Each row is followed by its class.
[-101,450,301,-301,-118,150,190,73,-310,-6,289,-290,-17,155,-364,268,-640,95,4,-386,-499,-274,-59,213,-473,-155,-122,216,-33,-24,112,229,-204,-271,322,-280,-83,515,40,-223,244,-381,101,113] | nev
[-322,159,-223,137,-87,-228,62,-350,-118,-94,318,545,-148,-52,20,257,-125,-56,334,306,246,-279,-167,-342,-106,-228,-215,-162,-32,50,-417,-351,143,167,27,313,-32,215,51,-232,-3,-82,123,355] | pok
[256,-574,464,16,-476,-440,-354,6,-52,265,577,-111,-352,-455,-200,133,-116,296,-263,-214,-64,220,-532,535,255,261,12,-80,125,22,-274,70,-166,141,-97,-315,-22,-155,-168,245,73,334,31,-641] | Siv
[-29,389,339,-189,-163,187,158,3,-316,31,247,-281,-15,230,-253,277,-622,45,-68,-395,-354,-215,-37,312,-385,-191,-61,104,-21,-78,8,268,-135,-212,398,-278,-3,539,14,-229,224,-361,128,30] | Siv
[-55,326,354,-262,179,123,139,-177,-228,-63,486,0,-32,-134,-504,135,-718,136,-8,-418,-413,23,-154,304,-401,-496,-9,243,-163,-57,100,232,-256,17,214,-497,-197,724,7,-142,-307,-564,226,179] | Siv
[-138,349,90,-214,6,636,90,-37,-376,-42,166,-242,112,-126,57,25,-492,74,78,-296,-279,13,49,413,-35,-365,-213,289,-32,-210,45,175,248,-72,290,-132,-145,671,-195,-131,69,-385,24,141] | zete
[-163,181,172,-196,140,352,142,-240,-486,71,404,94,23,108,-237,246,-709,-21,43,-504,136,476,-261,220,-244,-457,-39,322,-141,-272,128,238,76,-86,60,-348,-16,762,-78,-211,-31,-492,223,80] | Siv
[-85,424,209,-307,-157,127,128,63,-293,-1,211,-292,-3,213,-247,220,-570,90,49,-350,-569,-367,-74,137,-496,-154,-115,136,-5,-46,48,213,-249,-244,286,-240,-94,546,-78,-135,266,-374,69,156] | pok
[-204,259,-204,-3,-192,-45,6,-588,-158,-255,264,291,-44,234,208,272,-226,-82,-4,118,313,82,-170,-70,-67,-157,-138,-58,-124,98,-487,-47,-39,-119,92,290,-171,187,37,226,37,-146,94,386] | Faz
[-351,150,-282,136,38,-180,60,-326,-70,-93,240,572,-88,-72,51,228,-19,-23,454,211,142,-281,-122,-459,-45,-136,-252,-200,-25,-33,-400,-362,-22,114,-118,435,-61,189,18,-170,83,22,68,186] | zete
[-350,120,-93,10,29,-199,-175,-547,-356,-57,158,502,-2,138,309,243,-144,-321,10,124,342,-162,-323,4,-2,-311,-256,-32,57,157,-680,268,-302,-273,235,327,-275,433,-61,-11,273,-12,64,145] | pok
[-330,-296,-87,-402,-29,-200,-451,-98,-100,-118,-319,-21,121,375,56,30,304,-148,-246,221,-232,-99,-37,-336,-35,-5,-392,355,-42,92,-74,274,-703,-265,-300,370,-249,-274,-179,311,421,47,18,-200] | gepon
[-85,515,241,-338,-115,124,164,32,-251,-32,203,-350,26,270,-307,219,-575,69,12,-355,-610,-421,-57,238,-535,-202,-125,163,-7,10,67,224,-265,-269,368,-320,-138,559,-56,-116,196,-414,90,216] | pok
[291,-236,407,-86,-393,-860,-288,-142,184,190,354,-423,-315,1,-262,169,114,208,-97,-28,-221,-383,-545,63,-196,45,-1,66,182,276,-394,41,-280,154,10,-144,-163,-232,-240,511,-13,66,-68,-156] | fira
[-362,116,-81,25,-11,-225,-184,-576,-217,-135,152,455,7,112,262,244,-61,-320,20,107,177,-252,-243,-28,-5,-314,-335,-67,8,124,-634,259,-368,-222,257,321,-350,394,-73,75,290,17,54,129] | zete
[-83,374,329,-347,30,162,130,-114,-177,-132,562,-48,-22,-58,-511,144,-691,146,20,-398,-389,79,-108,308,-408,-522,-69,228,-192,-69,119,246,-289,9,253,-471,-119,760,-37,-194,-287,-618,226,239] | Rofu
[-262,128,186,-183,152,378,154,-148,-475,124,410,133,5,58,-273,159,-738,42,85,-446,34,428,-233,64,-229,-520,-28,289,-191,-315,132,207,11,-64,63,-233,-108,792,-27,-172,-71,-493,278,58] | Faz
[280,-476,169,29,-332,-752,-79,-134,177,107,265,-290,-331,-272,-306,104,134,143,-36,-83,-132,-2,-248,-193,183,199,-134,-287,141,-26,-305,-438,-112,311,-149,194,107,-286,-169,195,72,128,-8,-237] | Rofu
[-97,279,354,-239,5,156,71,-152,-267,-82,566,142,-49,-118,-431,94,-705,89,-47,-421,-292,128,-204,297,-278,-554,0,228,-106,-110,144,336,-178,-12,214,-497,-96,825,73,-227,-272,-562,232,172] | tamo
[-93,384,106,-206,37,539,155,19,-392,-3,113,-442,123,-112,-13,24,-472,71,54,-328,-376,-151,115,474,-201,-363,-240,353,-13,-76,24,84,328,-93,322,-235,-185,557,-300,-112,32,-376,-17,229] | pok
[-98,-15,94,-356,279,-399,-139,-150,20,104,-85,-230,145,340,-247,193,-5,-272,-93,133,-170,-206,-316,-376,-381,-183,-198,211,-130,89,-16,46,-539,-136,-94,141,-178,-226,-125,101,134,-86,-29,-160] | gepon
[-334,178,-225,139,3,-203,86,-290,-170,-92,242,502,-126,34,118,250,-54,-39,428,289,219,-243,-136,-336,-139,-126,-290,-120,-50,104,-512,-284,-30,118,62,400,-89,123,26,-115,-5,-19,98,279] | zete
[-212,119,223,-103,165,434,154,-184,-542,180,341,164,15,85,-132,236,-899,-61,21,-415,268,492,-322,271,-212,-462,19,365,-128,-321,74,178,189,-104,37,-328,-126,776,-83,-308,-31,-531,291,-27] | Figun
[265,-507,252,-37,-324,-632,-108,-153,130,121,315,-303,-296,-176,-272,84,91,182,-58,-189,-145,92,-246,-70,150,177,-154,-283,214,-14,-266,-242,-200,289,-112,140,69,-203,-139,261,109,138,36,-221] | nev
[-353,243,-124,-108,-70,-57,-146,-610,-367,-66,350,619,-19,131,365,385,-219,-298,56,121,356,1,-555,-205,14,-234,-260,-25,101,21,-547,239,-141,-332,-54,152,-240,243,-79,0,152,55,197,203] | Faz
[299,-480,177,33,-338,-675,-52,-190,116,88,295,-284,-307,-235,-279,54,85,153,-85,-103,-109,46,-259,-93,221,171,-101,-345,123,-34,-197,-362,-26,346,-90,88,122,-183,-108,205,56,97,30,-253] | Siv
[-306,138,-97,100,65,-111,-151,-569,-374,37,147,518,-5,130,279,259,-119,-308,-44,111,343,-75,-336,-55,42,-347,-316,57,88,149,-674,265,-226,-341,236,314,-326,424,-74,-20,327,-59,66,152] | tamo
[-256,-353,-84,-222,-294,-318,-393,-523,-57,-271,102,194,60,156,-238,-18,64,-61,-237,-44,-22,401,-141,-41,11,-181,-268,178,-28,-111,328,355,-571,172,-274,222,15,-74,149,394,-34,-20,-27,59] | Faz
[-351,-273,-110,-417,8,-151,-388,-149,-156,-43,-410,68,130,418,94,-8,363,-41,-201,279,-76,17,-22,-386,-32,-2,-314,334,-8,96,-185,308,-690,-283,-203,401,-259,-203,-163,176,391,-23,34,-100] | Lim
[-126,-66,222,-364,241,-437,-61,-132,-39,38,-8,-145,73,356,-205,176,-109,-291,-83,62,-126,-225,-297,-146,-382,-242,-219,276,-162,27,-19,54,-552,-91,-44,36,-133,-144,-123,44,66,-132,-3,-182] | tamo
[-374,201,-243,170,59,-192,117,-311,-177,-68,247,479,-127,3,137,256,-85,-35,437,248,171,-370,-134,-318,-181,-149,-228,-108,-63,63,-473,-303,77,80,71,407,-143,180,-37,-100,-21,-20,155,320] | Siv
[-236,-102,-93,-244,-77,-379,-235,-377,31,-285,7,166,119,387,-328,-128,62,42,48,100,36,-181,33,-88,-44,-105,-96,266,-136,96,247,306,-556,41,55,194,-15,114,-27,289,-74,-191,-26,65] | Figun
[200,-541,517,8,-447,-573,-362,16,-8,314,619,-99,-406,-357,-255,121,-173,274,-227,-221,-12,145,-493,558,151,217,-3,4,147,60,-296,-5,-197,116,-148,-436,-55,-182,-246,244,9,382,30,-620] | Figun
[-122,336,14,-268,42,686,115,-38,-424,-39,105,-355,170,-184,89,-20,-467,61,73,-250,-332,-122,130,390,-115,-340,-225,293,-37,-136,105,141,291,-96,286,-84,-168,639,-256,-84,189,-375,37,229] | nev
[-377,152,-222,174,-44,-285,91,-251,-125,-95,219,481,-108,-7,133,231,-77,-52,450,242,193,-353,-125,-407,-173,-128,-190,-205,-44,17,-467,-240,59,147,7,470,-71,153,51,-101,10,-18,112,295] | Faz
[237,-247,433,-94,-347,-819,-244,-146,215,137,370,-356,-319,-91,-292,130,117,199,-77,-49,-231,-334,-468,37,-163,22,26,92,173,208,-382,26,-190,142,-25,-219,-132,-241,-221,483,-29,110,-91,-164] | tamo
[224,-515,530,14,-538,-506,-344,-14,22,250,579,-55,-394,-420,-287,119,-150,245,-262,-237,-38,186,-500,556,206,296,-56,-90,126,10,-258,13,-224,149,-135,-387,-37,-229,-136,149,9,386,-6,-646] | Lim
[227,-552,482,31,-554,-431,-399,-48,67,221,624,-11,-374,-395,-248,131,-123,269,-246,-231,13,302,-497,560,307,261,-6,-161,140,-39,-301,-56,-160,167,-143,-380,77,-136,-138,200,31,406,-38,-731] | zete
[-331,304,-158,-192,-134,-22,-169,-480,-397,-117,323,492,-51,169,376,370,-143,-245,109,188,313,-169,-558,-121,-114,-190,-272,74,103,140,-582,324,-88,-369,-4,72,-215,198,-157,114,185,68,124,294] | pok
[283,-288,440,-151,-383,-826,-283,-101,219,107,386,-459,-313,-120,-282,151,142,211,-108,-51,-333,-385,-455,26,-165,68,-57,8,183,201,-327,-22,-173,197,-18,-148,-139,-268,-202,509,43,96,-50,-179] | nev
[-290,241,-88,-149,-198,-117,-128,-469,-360,-120,368,496,-74,119,359,348,-141,-224,15,110,300,-125,-531,-63,-38,-200,-168,-16,81,73,-545,257,-22,-357,38,48,-144,213,-46,94,134,57,125,191] | pok
[-97,443,308,-274,-208,72,124,-2,-265,2,331,-127,-8,129,-303,274,-653,44,-55,-418,-502,-261,-124,343,-358,-147,-151,162,23,-72,110,261,-141,-225,359,-322,-80,588,60,-280,145,-384,77,111] | Figun
[-48,-46,115,-435,238,-303,-118,-123,-24,21,-36,-246,123,326,-198,187,-54,-257,-113,153,-166,-186,-283,-207,-328,-103,-184,204,-85,59,-55,-9,-406,-123,-84,28,-48,-184,-145,71,164,-88,-92,-158] | pok
[-301,230,-244,225,-4,-194,123,-252,-122,-71,271,441,-175,-15,43,286,-87,-25,398,223,227,-360,-174,-349,-157,-155,-134,-139,-62,46,-394,-374,91,56,13,426,-47,116,-20,-170,-21,34,162,259] | fira
[180,-568,441,5,-465,-483,-344,41,21,317,572,-138,-341,-308,-217,149,-73,286,-214,-134,4,140,-542,429,224,180,-33,-57,164,2,-330,11,-171,121,-136,-288,-89,-131,-261,236,96,330,22,-577] | Figun
[-310,-318,-79,-234,-235,-383,-364,-535,-25,-271,84,257,144,229,-263,5,62,-148,-199,54,-79,237,-141,13,-48,-197,-389,203,-62,-58,358,396,-665,224,-227,158,-124,-68,140,382,-7,-109,-15,70] | Figun
[172,-369,462,-280,-518,-482,-178,110,33,225,165,-496,-219,-93,-146,-4,189,311,-45,-61,-177,-316,-461,42,128,147,-131,-90,82,245,-395,276,-94,60,231,115,-191,-258,-211,360,230,105,128,-566] | Rofu
[-296,202,-273,176,27,-216,125,-310,-212,-10,175,449,-76,46,194,264,-49,-44,442,317,198,-361,-169,-411,-141,-137,-194,-202,-47,95,-512,-309,-29,73,65,522,-105,159,-10,-67,31,-71,185,318] | Rofu
[-135,306,71,-157,-26,716,172,-41,-446,10,205,-235,142,-150,131,4,-515,36,20,-287,-255,5,-6,408,21,-419,-187,311,-47,-192,25,236,319,-174,336,-93,-210,708,-199,-66,114,-420,63,169] | tamo
[-270,326,-157,-168,-129,-22,-129,-508,-310,-113,353,478,-37,184,327,382,-96,-146,97,74,153,-133,-498,-133,2,-126,-243,-31,61,124,-548,257,-181,-424,46,101,-228,235,-109,191,152,100,156,244] | zete
[-176,-71,-30,-291,-115,-362,-201,-369,148,-269,76,240,113,287,-406,-167,50,45,-4,33,-86,-195,46,-18,-22,26,-35,261,-127,85,271,240,-609,17,98,32,-7,108,51,296,-94,-146,-136,-17] | Figun
[-345,100,-72,40,-13,-174,-156,-581,-318,-9,235,531,-19,131,239,301,-94,-310,-27,69,282,-184,-374,-15,23,-343,-351,-32,98,112,-690,247,-385,-302,152,305,-319,424,-86,37,305,-2,50,61] | fira
[-380,129,-76,52,-8,-65,-211,-551,-304,-80,181,561,15,112,280,206,-133,-292,17,117,299,-105,-298,-12,95,-278,-317,-22,49,86,-617,292,-296,-255,229,380,-275,421,31,-22,266,23,42,22] | zete
[-121,320,325,-254,39,71,141,-113,-173,-58,557,74,-27,-96,-551,109,-660,135,16,-416,-391,-26,-175,170,-334,-439,1,229,-148,-101,198,263,-237,-4,156,-489,-142,703,75,-215,-290,-536,147,157] | fira
[-176,274,-223,44,-138,-117,35,-532,-242,-215,207,253,-35,245,344,317,-221,-129,1,171,353,28,-146,-163,-79,-139,-57,-108,-91,88,-544,67,-49,-189,163,360,-125,164,73,163,82,-186,41,401] | Siv
[-185,139,220,-154,109,382,170,-169,-431,128,392,90,-39,37,-301,244,-786,-22,5,-494,121,431,-310,301,-233,-464,-30,267,-170,-291,71,150,18,-117,111,-293,-100,744,-60,-167,-49,-459,289,-8] | gepon
[214,-536,520,-37,-532,-596,-318,86,14,213,628,-202,-376,-300,-243,107,-100,301,-212,-243,-127,35,-397,454,117,316,-38,-109,94,56,-268,-39,-231,127,-81,-379,-14,-188,-198,248,74,354,-64,-631] | nev
[70,-410,461,-189,-607,-541,-155,78,29,200,178,-478,-220,-82,-143,30,191,303,-1,-88,-161,-272,-299,-26,153,33,-148,-180,119,189,-399,220,14,140,110,98,-160,-226,-174,314,242,87,216,-523] | Lim
[-117,-88,157,-338,280,-417,-112,-100,-4,104,-62,-188,151,359,-183,171,-46,-204,-87,164,-135,-249,-281,-188,-323,-138,-168,261,-130,65,-84,132,-535,-111,-31,108,-229,-180,-136,151,92,-130,-37,-145] | Figun
[278,-449,159,31,-381,-599,-55,-199,141,158,260,-251,-345,-147,-241,98,79,129,-43,-86,-70,22,-340,-147,176,212,-102,-331,208,6,-282,-328,-74,251,-97,145,109,-236,-185,204,57,181,82,-176] | fira
[-70,311,336,-313,118,212,83,-130,-239,-20,497,5,40,-108,-467,109,-650,69,-23,-377,-376,41,-253,214,-346,-497,-87,260,-118,-88,119,339,-256,-61,211,-452,-192,725,-19,-202,-212,-560,184,112] | Rofu
[-252,-45,-111,-291,-168,-322,-191,-411,168,-351,61,156,89,416,-421,-124,58,7,-8,17,-90,-227,82,-48,-85,-13,-132,253,-157,125,301,270,-661,-63,118,128,-19,88,-1,308,-102,-121,-137,97] | fira
[-347,224,-177,74,26,-231,142,-228,-134,-113,323,467,-191,-29,44,256,-142,-45,375,201,143,-388,-154,-265,-258,-153,-258,-122,-69,58,-477,-406,141,56,57,291,-77,102,-2,-176,-90,-7,88,283] | pok
[-312,-396,-94,-317,-35,-238,-379,-150,-203,-122,-310,69,70,435,156,-5,279,-107,-324,243,-18,29,-34,-333,46,3,-248,265,-21,25,-108,260,-659,-295,-248,418,-139,-261,-112,202,345,13,58,-216] | fira
[-317,-338,-111,-424,26,-146,-426,-131,-170,-58,-389,100,140,336,144,-44,306,-101,-259,288,-133,5,-67,-440,23,101,-282,361,13,83,-169,272,-682,-332,-243,440,-231,-271,-118,226,505,33,-15,-270] | Faz
[-348,-321,-88,-332,-38,-224,-382,-70,-113,-121,-277,111,43,382,46,21,241,-140,-272,226,-52,-4,-66,-295,-26,30,-260,357,-37,55,-92,225,-682,-290,-268,340,-165,-235,-94,172,322,35,-9,-200] | fira
[49,-386,414,-156,-538,-426,-75,114,-1,263,158,-461,-197,-36,-68,27,157,288,21,-66,-219,-363,-433,-65,166,50,-168,-185,121,181,-420,293,-55,27,160,176,-271,-174,-175,400,318,122,167,-502] | tamo
[-322,85,-33,112,-34,-198,-177,-505,-331,-26,258,549,-77,148,274,281,-193,-358,-100,80,333,-141,-385,53,-39,-296,-282,-23,42,122,-657,239,-339,-307,215,274,-282,407,-14,-22,194,11,45,54] | fira
[-175,426,221,-288,-150,64,182,20,-248,-36,215,-251,-4,241,-341,268,-616,-7,33,-354,-531,-411,-102,202,-483,-144,-179,138,3,-46,90,315,-329,-239,295,-262,-157,544,-17,-139,182,-389,78,229] | fira
[192,-555,521,5,-565,-577,-397,14,39,217,601,-84,-408,-341,-245,128,-165,183,-298,-255,9,233,-483,541,152,271,19,-88,85,-7,-239,-24,-201,172,-93,-360,53,-176,-110,206,-11,387,-82,-683] | gepon
[-133,336,378,-252,87,91,132,-97,-166,-36,484,54,-20,-83,-507,164,-682,84,35,-427,-426,-24,-167,343,-417,-532,-83,275,-123,-26,54,304,-269,-36,207,-519,-207,770,6,-174,-229,-561,184,190] | tamo
[197,-601,454,73,-506,-511,-389,-21,-17,263,551,-74,-367,-386,-168,99,-123,206,-287,-179,0,161,-444,486,226,256,-11,-137,109,32,-302,-61,-148,145,-69,-310,-47,-201,-185,249,52,365,21,-688] | gepon
[-104,330,332,-259,11,23,110,-97,-164,-24,600,61,-15,-86,-484,110,-713,144,14,-445,-450,-9,-136,261,-352,-491,3,204,-122,-72,195,262,-260,10,190,-527,-177,790,56,-170,-318,-547,218,254] | Figun
[-159,136,255,-106,128,403,185,-176,-477,150,380,68,-34,97,-290,260,-817,-84,5,-491,187,483,-294,280,-239,-462,-73,327,-174,-263,116,135,112,-73,119,-344,-79,679,-75,-227,-114,-456,296,3] | gepon
[-88,354,329,-156,-147,119,65,16,-346,48,257,-198,-46,152,-270,199,-739,-57,-88,-447,-395,-201,-127,265,-412,-224,-90,150,-68,-72,154,253,-199,-204,302,-252,-95,552,65,-201,112,-331,150,-25] | gepon
[132,-525,529,100,-448,-577,-356,30,109,296,571,-111,-410,-351,-369,148,-130,235,-174,-291,-27,111,-424,470,198,274,-24,-62,120,26,-335,-117,-136,172,-209,-337,-39,-224,-171,242,-4,440,-17,-689] | gepon
[-122,311,-182,-17,-155,52,17,-516,-233,-250,219,224,-61,181,264,275,-241,-101,-51,162,401,121,-142,33,-127,-119,-107,22,-75,147,-565,-23,-16,-195,154,196,-118,105,-22,140,-2,-164,27,375] | Rofu
[-161,270,-134,-36,-200,-132,39,-508,-130,-309,315,290,-112,155,179,299,-199,-17,-12,105,349,3,-129,-77,-144,-137,-3,-101,-94,84,-508,-14,-18,-158,146,153,-107,168,54,177,5,-166,31,383] | nev
[187,-515,544,59,-448,-567,-301,67,-23,281,560,-156,-385,-273,-172,173,-106,230,-252,-255,-66,72,-491,549,144,188,-56,-65,124,34,-379,10,-137,26,-56,-374,-71,-204,-250,245,24,346,4,-659] | tamo
[-302,-305,-70,-334,54,-238,-460,-161,-212,-82,-366,153,99,340,79,11,320,-89,-259,243,-108,16,-38,-349,-3,55,-251,384,-47,106,-118,274,-717,-244,-263,395,-152,-234,-54,187,420,61,-36,-290] | Siv
[-371,116,-7,45,-1,-208,-224,-634,-324,8,260,609,-1,89,243,258,-119,-340,-27,44,301,-142,-379,50,3,-361,-307,-13,56,103,-627,273,-338,-250,196,236,-348,429,-35,-7,177,38,130,79] | Lim
[-107,476,257,-294,-215,93,99,38,-273,-94,203,-348,-22,235,-279,240,-638,-10,-13,-361,-563,-419,-31,249,-501,-138,-189,190,-42,22,128,297,-330,-242,366,-208,-150,490,-27,-120,268,-360,116,151] | gepon
[-127,454,178,-254,-204,247,160,2,-284,-76,208,-197,-17,106,-211,226,-580,51,20,-317,-548,-265,-62,269,-417,-131,-134,158,6,-116,91,220,-179,-241,336,-235,-80,574,-47,-204,290,-360,101,209] | tamo
[-339,65,-97,66,25,-227,-244,-560,-324,30,208,579,27,95,297,273,-100,-321,-66,99,254,-81,-332,28,63,-275,-354,18,91,169,-687,229,-282,-292,168,366,-341,418,-17,38,349,-19,56,41] | Figun
[-301,242,-300,95,-24,-74,127,-257,-210,-106,271,404,-122,45,129,236,-138,-3,383,301,171,-307,-128,-364,-209,-136,-274,-104,-33,115,-497,-377,142,-1,75,383,-79,190,-68,-194,68,-98,71,346] | pok
[102,-375,415,-293,-510,-501,-151,124,67,159,148,-505,-228,-78,-162,-19,101,271,-15,-36,-227,-320,-384,-32,22,161,-120,-113,65,206,-358,213,-15,90,176,89,-158,-275,-183,310,284,92,69,-513] | pok
[288,-248,436,-122,-394,-816,-258,-123,196,187,447,-500,-321,-117,-307,169,28,185,-155,-34,-256,-320,-531,107,-125,49,6,1,170,222,-420,-23,-189,113,17,-173,-127,-259,-207,514,0,112,-13,-197] | gepon
[136,-403,439,-292,-528,-478,-131,73,58,152,209,-520,-230,-142,-113,29,154,302,-39,-101,-310,-341,-344,20,127,115,-165,-159,86,172,-401,230,-18,95,228,101,-175,-165,-226,353,299,75,97,-518] | Siv
[-304,128,-60,49,-87,-200,-177,-565,-303,18,185,454,-27,205,255,290,-50,-322,-58,45,210,-246,-421,13,-15,-275,-323,-18,98,175,-663,280,-336,-340,205,353,-295,372,-19,160,327,52,62,62] | fira
[-284,287,-232,123,-86,-209,149,-331,-78,-140,341,526,-176,12,20,303,-151,-59,354,216,272,-319,-242,-269,-199,-126,-189,-180,-26,33,-420,-304,56,52,81,332,-16,178,39,-243,-46,-63,91,348] | fira
[-150,337,-181,24,-191,-4,37,-507,-131,-251,255,241,-152,197,244,279,-290,-127,-70,104,466,52,-209,23,-212,-190,6,2,-44,120,-524,44,24,-254,157,124,-140,116,-7,161,-80,-126,37,452] | fira
[311,-497,134,-78,-333,-696,-82,-211,152,75,285,-237,-319,-213,-323,48,99,213,-48,-119,-221,151,-328,-208,186,231,-131,-383,142,-33,-245,-366,-280,278,-114,173,121,-193,-123,229,98,114,39,-258] | zete
[-156,278,-237,40,-200,-39,-24,-504,-188,-219,299,311,-42,179,231,311,-196,-41,-3,133,350,171,-145,-99,-27,-118,-15,-77,-65,80,-507,-27,-115,-173,10,267,-73,169,75,213,24,-156,59,376] | Rofu
